Look-ups in named tables: a row name and a column name give one cell, copied from the table.

kem
cols = tonozos, zop, lusetok, pekege, sibepu, fevimat, kenimo
tiba: [4236, 3269, 1070, 3458, 8044, 4028, 2113]
ragikiv: [6557, 8602, 5368, 1026, 2498, 1180, 8531]
did: [3840, 3159, 4789, 5710, 5146, 5285, 3520]
mukop: [5202, 2976, 6011, 6095, 2210, 7026, 5258]
bep: [2085, 2670, 2831, 5874, 6341, 6274, 3540]
radofu: [5640, 3305, 3615, 3234, 7055, 4260, 686]
darudaf: [2608, 2097, 124, 5213, 8612, 6086, 2130]
golilik: [2227, 2359, 978, 5857, 8618, 6030, 2062]
vefibi: [2807, 2533, 1541, 5586, 7572, 6515, 2985]

tonozos of radofu = 5640
fevimat of did = 5285
pekege of darudaf = 5213
fevimat of golilik = 6030
kenimo of vefibi = 2985
lusetok of darudaf = 124
zop of bep = 2670
lusetok of tiba = 1070
zop of mukop = 2976
zop of darudaf = 2097
lusetok of mukop = 6011
kenimo of darudaf = 2130
sibepu of radofu = 7055
sibepu of did = 5146

vuzedu
fields: pokoma, misur, sopag
siligeg: [0.939, -0.304, 3.362]
lineke: [4.062, -5.129, 1.198]
ved: [2.240, 1.082, 1.114]
dunifim: [1.236, -1.881, -0.910]
mif: [-0.727, -1.956, 2.727]
zuti: [2.354, 3.001, 1.226]
kifemuf: [0.543, 1.714, -0.438]
papu: [0.761, 5.893, 3.614]
zogepem: [0.511, 1.115, -1.892]

What is the sopag of dunifim in vuzedu? -0.910
What is the misur of ved in vuzedu? 1.082
What is the misur of papu in vuzedu? 5.893
What is the sopag of siligeg in vuzedu? 3.362
What is the sopag of zuti in vuzedu? 1.226
What is the misur of siligeg in vuzedu? -0.304
What is the pokoma of ved in vuzedu? 2.240
What is the sopag of mif in vuzedu? 2.727
What is the pokoma of zogepem in vuzedu? 0.511
What is the pokoma of lineke in vuzedu? 4.062
What is the pokoma of zuti in vuzedu? 2.354
What is the misur of mif in vuzedu? -1.956
What is the sopag of lineke in vuzedu? 1.198
What is the misur of lineke in vuzedu? -5.129
What is the misur of dunifim in vuzedu? -1.881

firagun:
         bizi  rulaf  gulogot  numi  lib
noloru     93    159       24   217  100
goda       91    141       37   187   97
gefin      91    122       51   149   94
ruguzil    91    132       44   166   97
lifo       92    153       28   207   99
zot        91    137       39   176   97
tanugak    91    138       39   180   97
zogereg    91    143       36   190   97
foreme     91    139       39   182   97
fuso       91    123       50   152   95
mib        85     89       77    92   86

bizi of foreme is 91
gulogot of fuso is 50
gulogot of foreme is 39
lib of zot is 97
bizi of lifo is 92
bizi of noloru is 93
lib of tanugak is 97
bizi of mib is 85
bizi of tanugak is 91
gulogot of tanugak is 39
rulaf of zogereg is 143
gulogot of gefin is 51
Which row has the largest lib? noloru

gogove =
        fozav  nal  nezu  nobon  sud  mozo  gav  reku
dud       155  223   115    206  136   235  165   215
pefi      175   90   171     67  161   197   52    61
simeto    234  228   111    152   39   184  146   103

dud, gav -> 165
dud, nezu -> 115
dud, nal -> 223
simeto, mozo -> 184
pefi, sud -> 161
simeto, nezu -> 111
pefi, nal -> 90
dud, fozav -> 155
simeto, reku -> 103
dud, sud -> 136
simeto, fozav -> 234
dud, reku -> 215
simeto, nal -> 228
pefi, mozo -> 197
Row with the largest reku: dud

vur:
fields: konaz, fikagor, rap
muk: [3.90, -24.93, -64.35]
met: [2.94, 78.90, -25.72]
larugo: [11.63, 57.55, -2.75]
par: [13.54, -6.97, 63.41]
lus: [18.01, 18.17, 49.78]
robebaf: [4.71, 8.21, -29.37]
fomu: [11.49, 39.41, 7.61]
romi: [9.96, -75.30, -37.31]
faleku: [12.12, 7.55, -96.06]

larugo, rap -> -2.75
par, rap -> 63.41
met, rap -> -25.72
faleku, konaz -> 12.12
met, konaz -> 2.94
muk, rap -> -64.35

kef:
	vatebot	div	taviteb	veme	venuk	miz	lagini	zaro	vozed	zavamaf
sulavav	110	83	155	141	56	84	88	201	52	15
vopefup	80	111	121	109	98	99	91	86	76	70
luz	27	114	58	100	104	104	104	119	155	68
kunel	124	83	59	90	131	160	130	119	73	120
fida	143	114	6	125	129	34	133	90	67	171
mema	63	117	95	78	97	137	65	129	67	64
riz	81	80	106	60	103	110	100	93	79	105
zura	156	83	39	30	124	179	145	66	43	81
dekavud	134	83	100	102	116	106	107	119	127	86
zitoz	95	97	85	134	96	109	90	80	116	131
mib	44	155	81	101	57	93	124	99	119	90
nitul	91	110	104	104	87	114	100	118	151	109
nukag	108	86	82	138	103	115	104	79	73	105
gafad	111	105	91	114	77	106	117	97	97	77

dekavud, zavamaf: 86
mib, miz: 93
gafad, vozed: 97
mib, zaro: 99
kunel, zavamaf: 120
nitul, miz: 114
luz, vatebot: 27
riz, div: 80

ged =
columns: kig, zuko
lopenur: [729, 900]
sok: [672, 396]
relov: [747, 503]
futol: [379, 449]
luv: [441, 10]
latezez: [650, 271]
gat: [463, 437]
med: [229, 531]
kek: [633, 708]
tasid: [701, 724]
tet: [481, 542]
dis: [498, 472]
vom: [436, 326]
kemu: [567, 158]

med, zuko -> 531
kemu, kig -> 567
med, kig -> 229
kek, kig -> 633
sok, zuko -> 396
latezez, kig -> 650
dis, kig -> 498
lopenur, zuko -> 900
vom, zuko -> 326
tet, kig -> 481
sok, kig -> 672
relov, kig -> 747
latezez, zuko -> 271
vom, kig -> 436
tasid, kig -> 701
tasid, zuko -> 724
tet, zuko -> 542
dis, zuko -> 472
futol, kig -> 379
lopenur, kig -> 729

tural:
cols = fevapa, zezip, dugibi, gev, gisaf, kodalav, vofiku, lopam, zazivik, tiz
nufir: [27.2, 0.9, 7.6, -17.3, 21.0, -28.5, 38.4, 12.9, 21.8, 0.1]
lalono: [42.8, -13.4, -0.4, -50.7, 30.1, -77.7, 63.7, 8.7, 27.4, -14.6]
famomag: [25.2, -9.1, 4.7, -39.4, 14.6, -41.5, 51.1, 20.3, 32.8, -12.4]
nel: [34.0, 2.6, 6.7, -14.2, 28.5, -37.1, 38.8, 6.4, 16.4, 3.3]
sobof: [27.8, 5.2, 8.9, -8.0, 23.4, -22.5, 32.9, 10.0, 17.3, 5.3]
rel: [28.8, 2.2, 7.7, -14.6, 23.1, -29.1, 37.3, 10.9, 19.7, 1.9]
por: [30.9, 3.1, 7.6, -12.7, 25.6, -31.0, 36.9, 8.7, 17.6, 3.4]
seni: [26.0, -9.3, 4.5, -39.9, 15.3, -43.0, 51.6, 19.8, 32.6, -12.4]

sobof, vofiku: 32.9
rel, vofiku: 37.3
nufir, fevapa: 27.2
sobof, tiz: 5.3
nel, zazivik: 16.4
nufir, zezip: 0.9
famomag, gev: -39.4
nel, lopam: 6.4
por, tiz: 3.4
nufir, dugibi: 7.6
nel, vofiku: 38.8
lalono, vofiku: 63.7
seni, gev: -39.9

tetetov
         rada   duv  kog   lan  pozufek
guvut    -497  -240   87    47     -580
ladunu   -497  -240   87    47     -513
git      -497  -240   87    47     -882
ritevak  -497  -240   87    47      236
nesaku   -497  -240   87   149     -730
ruz      -497  -240   87  -308     -580
kozerim  -497  -240  -64  -628     -580
budaf    -497  -240   87  -748     -580
zad      -497  -240   87    47     -699
dus      -497  -240   87   226     -580
kis      -497  -240   87   767     -580
ror      -497  -240   87  -880     -580
duge     -497  -574   87    47     -580

pozufek of git: -882
kog of kis: 87
lan of zad: 47
pozufek of guvut: -580
pozufek of nesaku: -730
kog of ritevak: 87
rada of git: -497
lan of ritevak: 47
duv of ruz: -240
duv of guvut: -240
Which row has the largest pozufek? ritevak

lop =
	vugeniv	baf	kos	sotapak	lezu	nuz	maradul	nama	kunaso
saf	0.0	0.0	0.2	0.2	0.7	0.2	0.5	0.0	0.8
tusunu	0.5	0.3	0.4	0.4	0.4	0.4	0.0	0.7	-0.2
pur	0.6	0.4	0.2	0.2	-0.6	0.3	0.2	0.2	0.3
favito	0.5	0.4	0.2	0.2	-0.6	0.3	0.2	0.1	0.3
dunot	0.1	0.3	-0.1	0.2	0.7	-0.1	0.2	0.2	0.7
kuz	0.5	0.4	0.4	0.5	0.5	0.3	0.0	0.6	-0.2
peme	-0.3	-0.3	-0.2	0.4	0.0	0.4	0.3	-0.1	0.3
fovifep	0.1	0.4	0.0	0.2	0.8	-0.1	0.2	0.2	0.7

vugeniv of pur is 0.6
sotapak of pur is 0.2
nama of pur is 0.2
maradul of tusunu is 0.0
baf of pur is 0.4
maradul of kuz is 0.0
kos of saf is 0.2
nuz of fovifep is -0.1
nama of saf is 0.0
lezu of fovifep is 0.8
kos of dunot is -0.1
kos of pur is 0.2
nuz of pur is 0.3
sotapak of fovifep is 0.2
nama of fovifep is 0.2
Which row has the largest kunaso? saf

